Here is a tiny trained network, its code and every weight. The questions are about switching its units off for an input and a class, where a switched-off unit gives its printed mean instead of its output.

import numpy as np


def w(rows, s, z=0):
    codes = np.array(rows[::2]) - 128.0
    scale = np.full(codes.shape[1], s)
    scale[-1] = z or s
    return codes * scale


def norm(h):
    return h / np.sqrt((h * h).mean(-1, keepdims=True) + 1e-5)


def f(y):
    return np.maximum(y, 0)


def log_softmax(a):
    a = a - a.max(-1, keepdims=True)
    return a - np.log(np.exp(a).sum(-1, keepdims=True))


def net(x, mask):
    res = np.array(x, float).reshape(1, 6) / 4 @ E
    u = 0
    for l in range(3):
        y = f(norm(res) @ A[l][:, :-1].T + A[l][:, -1])
        res = res + np.where(mask[u : u + 8], y, B[l][:, -1]) @ B[l][:, :-1]
        u += 8
    return log_softmax(norm(res)[-1] @ U[:, :-1].T + U[:, -1])


A, B = {}, {}
E = w([
[175,66,187,195,145,36,153],'x0',
[157,125,174,73,125,23,164],'x1',
[253,172,192,134,252,141,84],'x2',
[94,215,225,129,138,31,77],'x3',
[174,109,149,199,81,82,66],'x4',
[189,211,217,195,131,166,177],'x5',
],0.0018)
A[0] = w([
[98,167,198,71,120,60,74,114],'0.n1',
[180,69,84,234,85,226,151,119],'0.n2',
[225,218,233,157,166,65,61,81],'0.n3',
[189,112,152,93,97,13,75,5],'0.n4',
[232,109,171,193,253,161,231,165],'0.n5',
[107,198,205,31,132,82,90,98],'0.n6',
[141,67,64,30,244,141,59,64],'0.n7',
[70,219,187,200,117,180,122,116],'0.n8',
],0.0027,0.0028)
B[0] = w([
[108,173,127,185,98,95,72,194],'0.n1',
[141,229,5,209,148,88,163,220],'0.n2',
[32,59,174,47,123,172,235,241],'0.n3',
[66,67,84,208,246,55,108,158],'0.n4',
[75,98,231,16,83,144,55,255],'0.n5',
[197,151,34,180,156,137,167,188],'0.n6',
[142,252,66,110,49,139,95,183],'0.n7',
[190,217,51,173,70,130,102,184],'0.n8',
],0.003,0.0024)
A[1] = w([
[238,14,90,250,130,182,96,123],'1.n1',
[41,157,17,152,75,86,159,106],'1.n2',
[99,161,93,4,90,245,144,3],'1.n3',
[241,75,149,52,153,228,226,99],'1.n4',
[7,67,92,76,78,183,93,112],'1.n5',
[162,157,113,165,240,164,46,145],'1.n6',
[33,47,211,132,185,21,56,89],'1.n7',
[165,57,52,198,115,100,200,47],'1.n8',
],0.0025,0.0044)
B[1] = w([
[127,224,83,131,114,175,111,193],'1.n1',
[119,81,137,144,162,142,195,249],'1.n2',
[71,4,244,36,143,222,168,149],'1.n3',
[91,69,146,97,140,111,68,173],'1.n4',
[184,100,196,90,173,150,164,213],'1.n5',
[187,150,71,130,145,96,109,201],'1.n6',
[39,96,118,123,191,174,112,213],'1.n7',
[112,157,75,202,28,181,245,152],'1.n8',
],0.0039,0.0021)
A[2] = w([
[92,89,58,87,77,188,184,152],'2.n1',
[111,3,172,74,144,77,109,123],'2.n2',
[126,176,92,157,129,206,62,218],'2.n3',
[192,192,204,151,40,83,160,77],'2.n4',
[202,97,185,77,195,211,107,77],'2.n5',
[121,149,137,31,124,232,151,99],'2.n6',
[56,171,221,129,79,104,126,4],'2.n7',
[221,136,248,73,142,154,117,128],'2.n8',
],0.0042,0.0021)
B[2] = w([
[83,88,245,140,133,53,117,253],'2.n1',
[34,57,177,80,245,86,27,231],'2.n2',
[159,139,106,83,184,105,87,231],'2.n3',
[197,149,56,110,199,141,40,172],'2.n4',
[18,30,137,134,177,17,109,194],'2.n5',
[98,80,195,93,238,5,2,218],'2.n6',
[189,113,90,160,82,222,184,164],'2.n7',
[91,31,221,46,107,142,149,202],'2.n8',
],0.0046,0.0035)
U = w([
[84,87,115,232,16,110,253,101],'0',
[224,240,16,142,149,165,55,175],'1',
[233,126,214,64,29,249,194,3],'2',
[43,31,224,37,210,54,57,184],'3',
],0.0078,0.0069)

Each question gives the input, the list of numbers given to net, and the class t.
The units are the neurons (one row each of A and B). Each row of codes is followed by its name. A weight is (code - 128) times the scale printed after its matrix; where a second scale follows, it is the last column's (A, B and U).
mask holds one flag per neuron, layer by layer. A switched-off neuron (its flag False) gives its mean, the last column of its row in B, instead of its output. The means were averaged over made-up inputs and are rounded, as every weight is.
A unit's drop is (log p(t) with every unit on - log p(t) with that unit switched off) / (log p(t) with every unit on - log p(t) with every unit switched off).
The circuit of an input: a set's keep is (log p(t) with only the set's units on - log p(t) with every unit switched off) / (log p(t) with every unit on - log p(t) with every unit switched off). Starting from the 12 units with the biggest drops (on a tie, the unit counted first), units are removed one at a time, each time the one whose removal leaves the highest keep (on an exact tie, the one counted first), for as long as the keep stays at least 0.8.
units of the circuit, in order: the units of the circuit, biggest drop first
unit that matters most: the unit with the biggest drop
top k neurons: the k neurons with the biggest drops, biggest first
top k neurons in layer l: the k neurons of layer l with the biggest drops, biggest first
drop when u is switched off: that unit's drop, to one decimal
input [-4,-3,0,3,4,8], class 1: unit that matters most	0.n8
input [6,-8,-7,-7,-6,6], class 0: units of the circuit, in order	[0.n2, 2.n2]
input [3,-1,-1,6,6,2], class 0: top 2 neurons in layer 2	[2.n7, 2.n6]
input [7,-7,-2,-5,-4,8], class 1: top 2 neurons in layer 0	[0.n2, 0.n3]
input [3,-4,-2,-2,-2,1], class 0: units of the circuit, in order	[0.n2, 2.n2, 2.n6]
input [0,-8,-6,-8,2,4], class 0: top 2 neurons in layer 2	[2.n1, 2.n4]
input [6,-7,-5,0,-6,7], class 1: top 2 neurons	[0.n8, 0.n3]
input [4,4,-7,-3,-4,6], class 0: units of the circuit, in order	[0.n3, 2.n6, 2.n2]
input [4,-8,-2,-6,0,-7], class 1: top 3 neurons	[0.n2, 0.n5, 0.n3]
input [-1,8,-3,1,5,8], class 2: top 2 neurons in layer 2	[2.n7, 2.n8]
input [-5,1,1,-5,6,-4], class 1: top 4 neurons	[0.n3, 0.n5, 0.n2, 2.n2]
input [-4,-7,8,-5,1,-4], class 1: top 3 neurons	[0.n3, 0.n2, 1.n6]
input [6,-1,-5,-8,-5,2], class 0: top 3 neurons	[0.n2, 2.n2, 1.n8]
input [-4,-7,-8,-6,5,6], class 0: top neuron	[2.n1]
input [0,-7,-7,2,2,-1], class 0: drop when 0.n3 is switched off	0.1
input [-2,-4,0,-3,1,6], class 1: drop when 1.n7 is switched off	0.0
input [1,-6,-3,0,4,1], class 1: drop when 0.n3 is switched off	0.1
input [3,-8,-5,-8,5,8], class 1: drop when 1.n1 is switched off	0.2
